Below is a small trained network, with its code and all its weights. Each question gives an input and a target symbol and asks what happens when units are switched off, that is, made to give their printed mean instead of their output.

import numpy as np


def w(rows, s, z=0):
    codes = np.array(rows[::2]) - 128.0
    scale = np.full(codes.shape[1], s)
    scale[-1] = z or s
    return codes * scale


def norm(h):
    return h / np.sqrt((h * h).mean(-1, keepdims=True) + 1e-5)


def f(y):
    return np.maximum(y, 0)


def softmax(a):
    e = np.exp(a - a.max(-1, keepdims=True))
    return e / e.sum(-1, keepdims=True)


def log_softmax(a):
    a = a - a.max(-1, keepdims=True)
    return a - np.log(np.exp(a).sum(-1, keepdims=True))


def net(x, mask):
    ids = ['αβδεζμξστφω'.index(c) for c in x.split()]
    T = len(ids)
    res = E[ids] + P[:T]
    r = norm(res)
    for j in range(2):
        rows = slice(3 * j, 3 * j + 3)
        q, k, v = (r @ M[0][rows].T for M in (Q, K, V))
        z = softmax(np.where(np.tri(T) > 0, q @ k.T / 3**0.5, -1e9)) @ v
        o = O[0][rows]
        res = res + np.where(mask[j], z, o[:, -1]) @ o[:, :-1]
    y = f(norm(res) @ A[0][:, :-1].T + A[0][:, -1])
    res = res + np.where(mask[2:6], y, B[0][:, -1]) @ B[0][:, :-1]
    return log_softmax(norm(res)[-1] @ U[:, :-1].T + U[:, -1])


Q, K, V, O, A, B = {}, {}, {}, {}, {}, {}
E = w([
[176,15,111,106,77],'α',
[72,66,51,42,130],'β',
[208,251,121,62,49],'δ',
[119,88,177,133,136],'ε',
[130,89,156,141,139],'ζ',
[70,127,160,167,164],'μ',
[148,21,143,58,180],'ξ',
[134,97,192,150,41],'σ',
[107,198,120,112,118],'τ',
[19,83,201,117,76],'φ',
[125,93,110,168,108],'ω',
],0.018)
P = w([
[159,198,110,105,195],'0',
[109,123,182,77,1],'1',
[118,104,186,162,168],'2',
[125,140,179,135,56],'3',
[99,139,178,159,123],'4',
[84,154,167,160,91],'5',
[111,152,192,158,89],'6',
[93,169,185,182,108],'7',
[89,179,178,200,131],'8',
],0.0092)
Q[0] = w([
[174,111,7,179,105],'head 1',
[138,96,44,104,113],'head 1',
[114,158,164,67,146],'head 1',
[151,138,90,81,159],'head 2',
[109,161,144,73,141],'head 2',
[44,98,176,137,115],'head 2',
],0.013)
K[0] = w([
[106,148,108,252,76],'head 1',
[104,146,91,134,69],'head 1',
[194,120,146,78,141],'head 1',
[101,82,132,115,67],'head 2',
[124,143,110,98,68],'head 2',
[139,133,51,81,193],'head 2',
],0.014)
V[0] = w([
[82,185,91,165,172],'head 1',
[90,124,116,246,54],'head 1',
[174,179,179,82,162],'head 1',
[190,82,179,162,125],'head 2',
[149,169,54,118,101],'head 2',
[124,156,126,218,198],'head 2',
],0.012)
O[0] = w([
[148,118,159,88,91,8],'head 1',
[49,96,158,123,79,3],'head 1',
[133,176,145,150,155,193],'head 1',
[159,125,225,128,74,110],'head 2',
[117,129,100,164,203,109],'head 2',
[10,146,168,91,151,42],'head 2',
],0.013,0.005)
A[0] = w([
[2,75,42,60,182,89],'neuron 1',
[86,14,178,147,59,4],'neuron 2',
[166,2,128,190,124,178],'neuron 3',
[152,62,41,6,156,60],'neuron 4',
],0.0064,0.0041)
B[0] = w([
[156,173,48,69,78,194],'neuron 1',
[147,106,88,212,44,182],'neuron 2',
[36,24,157,224,91,253],'neuron 3',
[96,94,61,1,203,165],'neuron 4',
],0.0097,0.0037)
U = w([
[104,42,99,126,58,253],'α',
[95,79,1,54,161,154],'β',
[217,240,58,95,61,217],'δ',
[63,160,157,96,145,29],'ε',
[170,18,96,97,208,129],'ζ',
[91,83,117,197,173,116],'μ',
[143,94,137,177,133,10],'ξ',
[151,154,202,127,129,12],'σ',
[45,119,156,117,193,9],'τ',
[108,96,133,170,94,64],'φ',
[117,184,249,124,144,51],'ω',
],0.011,0.0062)

Each question gives the input, a string of symbols that net reads in full, and the target symbol t.
The units are the heads (3 rows each of Q, K, V and O) and the neurons (one row each of A and B). Each row of codes is followed by its name. A weight is (code - 128) times the scale printed after its matrix; where a second scale follows, it is the last column's (O, A, B and U).
mask holds one flag per unit, heads first, then neurons. A switched-off unit (its flag False) gives its mean, the last column of its rows in O or B, instead of its output. The means were averaged over made-up inputs and are rounded, as every weight is.
A unit's drop is (log p(t) with every unit on - log p(t) with that unit switched off) / (log p(t) with every unit on - log p(t) with every unit switched off).
The circuit of an input: a set's keep is (log p(t) with only the set's units on - log p(t) with every unit switched off) / (log p(t) with every unit on - log p(t) with every unit switched off). Starting from all 6 units, units are removed one at a time, each time the one whose removal leaves the highest keep (on an exact tie, the one counted first), for as long as the keep stays at least 0.8.
units of the circuit, in order: the units of the circuit, biggest drop first
top k neurons: the k neurons with the biggest drops, biggest first
heads that matter: for each layer, one digit per head in row order, 1 if its drop is at least 0.15 and else 0, layers parted by /
drop of u: that unit's drop, to one decimal
input δ φ ω, target α: heads that matter -> 10
input τ σ α ζ δ δ φ, target β: units of the circuit, in order -> (head 2; neuron 1)
input δ ζ ω φ ξ φ, target μ: units of the circuit, in order -> (head 1)
input τ ω ζ, target β: units of the circuit, in order -> (head 2; neuron 1)
input β ζ τ μ β φ ε, target ζ: units of the circuit, in order -> (head 1; head 2)
input τ β μ, target β: units of the circuit, in order -> (head 2; neuron 1)
input φ δ ζ, target α: units of the circuit, in order -> (head 1; head 2)
input δ δ σ μ φ φ, target μ: heads that matter -> 01
input ζ ζ ξ ζ μ, target ω: heads that matter -> 01
input ζ σ φ, target ω: units of the circuit, in order -> (head 1; head 2)
input ζ β ω β φ, target ω: heads that matter -> 10
input τ ζ ε, target β: heads that matter -> 01
input ζ φ δ β ζ α σ μ, target ω: units of the circuit, in order -> (head 2; head 1)
input φ δ φ μ, target α: units of the circuit, in order -> (head 1)
input τ τ δ μ φ, target β: top 2 neurons -> (neuron 1; neuron 3)
input ξ μ δ τ ξ δ τ ζ, target δ: heads that matter -> 10
input ζ ζ δ σ, target ω: units of the circuit, in order -> (head 2; head 1)
input τ α δ φ ω δ φ ζ, target β: drop of neuron 1 -> 0.2
input δ ω φ α δ σ, target μ: drop of head 2 -> 0.8
input τ ζ σ ε, target β: drop of head 2 -> 1.0
input β δ σ ε σ τ ζ φ ζ, target ζ: drop of head 2 -> 0.6
input ξ ζ ζ β ζ ε, target δ: units of the circuit, in order -> (head 1)
